Below are the code and all the weights of a small trained network. Each question names an input and a class and asks about switching units off, where a switched-off unit gives its printed mean instead of its output.

import numpy as np


def w(rows, s, z=0):
    codes = np.array(rows[::2]) - 128.0
    scale = np.full(codes.shape[1], s)
    scale[-1] = z or s
    return codes * scale


def norm(h):
    return h / np.sqrt((h * h).mean(-1, keepdims=True) + 1e-5)


def f(y):
    return y / 2 * (1 + np.tanh(0.7978845608 * (y + 0.044715 * y**3)))


def log_softmax(a):
    a = a - a.max(-1, keepdims=True)
    return a - np.log(np.exp(a).sum(-1, keepdims=True))


def net(x, mask):
    res = np.array(x, float).reshape(1, 3) / 4 @ E
    u = 0
    for l in range(3):
        y = f(norm(res) @ A[l][:, :-1].T + A[l][:, -1])
        res = res + np.where(mask[u : u + 6], y, B[l][:, -1]) @ B[l][:, :-1]
        u += 6
    return log_softmax(norm(res)[-1] @ U[:, :-1].T + U[:, -1])


A, B = {}, {}
E = w([
[75,239,207,50,115,211,6,39],'x0',
[102,253,159,230,173,18,151,233],'x1',
[53,129,215,195,228,71,89,125],'x2',
],0.0053)
A[0] = w([
[253,143,124,209,176,70,118,151,248],'0.n1',
[136,145,139,121,113,157,178,73,137],'0.n2',
[75,95,113,51,113,133,109,115,130],'0.n3',
[111,200,125,120,118,84,39,72,64],'0.n4',
[198,35,152,128,77,120,170,158,239],'0.n5',
[81,93,67,143,147,89,139,205,102],'0.n6',
],0.0053,0.0015)
B[0] = w([
[123,48,211,170,67,154,93,110,253],'0.n1',
[102,186,131,174,169,90,41,169,137],'0.n2',
[105,153,161,133,28,76,174,145,157],'0.n3',
[204,108,144,116,38,130,93,111,205],'0.n4',
[71,187,201,147,165,91,102,98,207],'0.n5',
[170,242,66,1,120,129,94,65,194],'0.n6',
],0.0056,0.0036)
A[1] = w([
[156,163,209,152,63,143,137,67,226],'1.n1',
[158,175,169,75,160,95,168,254,254],'1.n2',
[164,140,173,98,130,175,70,130,186],'1.n3',
[212,185,37,118,111,178,162,133,225],'1.n4',
[151,68,106,108,153,166,91,66,80],'1.n5',
[171,89,95,149,184,106,214,162,143],'1.n6',
],0.0071,0.00097)
B[1] = w([
[114,122,87,105,133,48,175,162,255],'1.n1',
[109,63,128,121,110,254,84,128,201],'1.n2',
[211,69,149,223,181,124,137,156,207],'1.n3',
[154,106,199,172,215,112,161,76,186],'1.n4',
[38,112,147,157,63,97,213,193,169],'1.n5',
[82,104,188,134,25,58,113,71,192],'1.n6',
],0.007,0.005)
A[2] = w([
[142,205,167,189,124,201,123,196,171],'2.n1',
[118,53,158,108,129,140,146,162,172],'2.n2',
[115,100,90,130,135,48,117,110,138],'2.n3',
[160,132,168,127,68,136,50,164,207],'2.n4',
[180,146,196,162,118,107,118,3,255],'2.n5',
[95,92,230,239,208,209,167,157,232],'2.n6',
],0.007,0.0017)
B[2] = w([
[84,66,120,69,56,159,208,112,181],'2.n1',
[93,247,98,102,151,187,111,171,177],'2.n2',
[240,156,166,77,138,120,52,181,163],'2.n3',
[1,37,149,108,59,31,121,183,193],'2.n4',
[160,111,160,197,161,134,59,60,239],'2.n5',
[224,138,69,22,118,233,227,46,253],'2.n6',
],0.0055,0.007)
U = w([
[90,42,213,185,45,41,52,86,200],'0',
[222,105,136,112,186,189,177,1,192],'1',
[22,78,121,56,45,173,212,150,190],'2',
[216,162,97,75,226,30,153,190,124],'3',
[84,151,44,178,166,148,76,158,3],'4',
[110,163,49,183,183,148,99,160,6],'5',
[127,165,70,140,150,156,78,179,21],'6',
[76,196,29,245,181,148,116,176,8],'7',
],0.0074,0.0035)

Each question gives the input, the list of numbers given to net, and the class t.
The units are the neurons (one row each of A and B). Each row of codes is followed by its name. A weight is (code - 128) times the scale printed after its matrix; where a second scale follows, it is the last column's (A, B and U).
mask holds one flag per neuron, layer by layer. A switched-off neuron (its flag False) gives its mean, the last column of its row in B, instead of its output. The means were averaged over made-up inputs and are rounded, as every weight is.
A unit's drop is (log p(t) with every unit on - log p(t) with that unit switched off) / (log p(t) with every unit on - log p(t) with every unit switched off).
The circuit of an input: a set's keep is (log p(t) with only the set's units on - log p(t) with every unit switched off) / (log p(t) with every unit on - log p(t) with every unit switched off). Starting from the 12 units with the biggest drops (on a tie, the unit counted first), units are removed one at a time, each time the one whose removal leaves the highest keep (on an exact tie, the one counted first), for as long as the keep stays at least 0.8.
circuit, biggest first: the units of the circuit, biggest drop first
unit that matters most: the unit with the biggest drop
k most important neurons: the k neurons with the biggest drops, biggest first
k most important neurons of layer l: the k neurons of layer l with the biggest drops, biggest first
input [2,-6,-3], class 2: most important neuron -> [1.n5]
input [-8,-1,-6], class 0: circuit, biggest first -> [1.n6, 2.n6]
input [2,0,-2], class 3: 4 most important neurons -> [1.n1, 0.n3, 1.n2, 0.n6]
input [2,3,0], class 3: circuit, biggest first -> [1.n1, 1.n6]
input [-5,6,4], class 2: circuit, biggest first -> [1.n2, 2.n6, 1.n3, 2.n5]
input [-7,-4,-2], class 0: circuit, biggest first -> [1.n6, 2.n6]
input [2,3,-2], class 3: 2 most important neurons -> [1.n1, 0.n4]
input [2,8,-8], class 1: circuit, biggest first -> [1.n4, 0.n5]
input [-3,-4,8], class 1: 3 most important neurons -> [1.n1, 2.n6, 2.n4]
input [4,-3,-4], class 0: 2 most important neurons of layer 0 -> [0.n3, 0.n2]
input [-7,-4,-5], class 0: 3 most important neurons -> [1.n6, 2.n6, 0.n5]
input [3,5,-2], class 2: 2 most important neurons of layer 1 -> [1.n6, 1.n2]
input [4,1,-2], class 0: 4 most important neurons -> [0.n4, 2.n6, 0.n3, 0.n2]
input [-6,8,8], class 1: circuit, biggest first -> [2.n6, 1.n1, 1.n2]
input [1,-8,4], class 2: unit that matters most -> 1.n5
input [-6,3,-6], class 0: 4 most important neurons -> [1.n6, 0.n1, 1.n3, 2.n6]
input [-1,2,3], class 3: 3 most important neurons of layer 1 -> [1.n4, 1.n2, 1.n3]
input [-2,4,-3], class 2: 2 most important neurons of layer 2 -> [2.n4, 2.n5]
input [-4,-4,-2], class 0: 2 most important neurons of layer 1 -> [1.n6, 1.n2]
input [-2,2,-8], class 1: circuit, biggest first -> [1.n4]
input [-6,6,0], class 0: 4 most important neurons of layer 0 -> [0.n1, 0.n6, 0.n2, 0.n3]
input [-5,4,1], class 0: 2 most important neurons of layer 2 -> [2.n1, 2.n6]
input [-1,1,2], class 3: 2 most important neurons of layer 1 -> [1.n1, 1.n2]
input [7,3,-7], class 0: 2 most important neurons -> [2.n6, 0.n4]
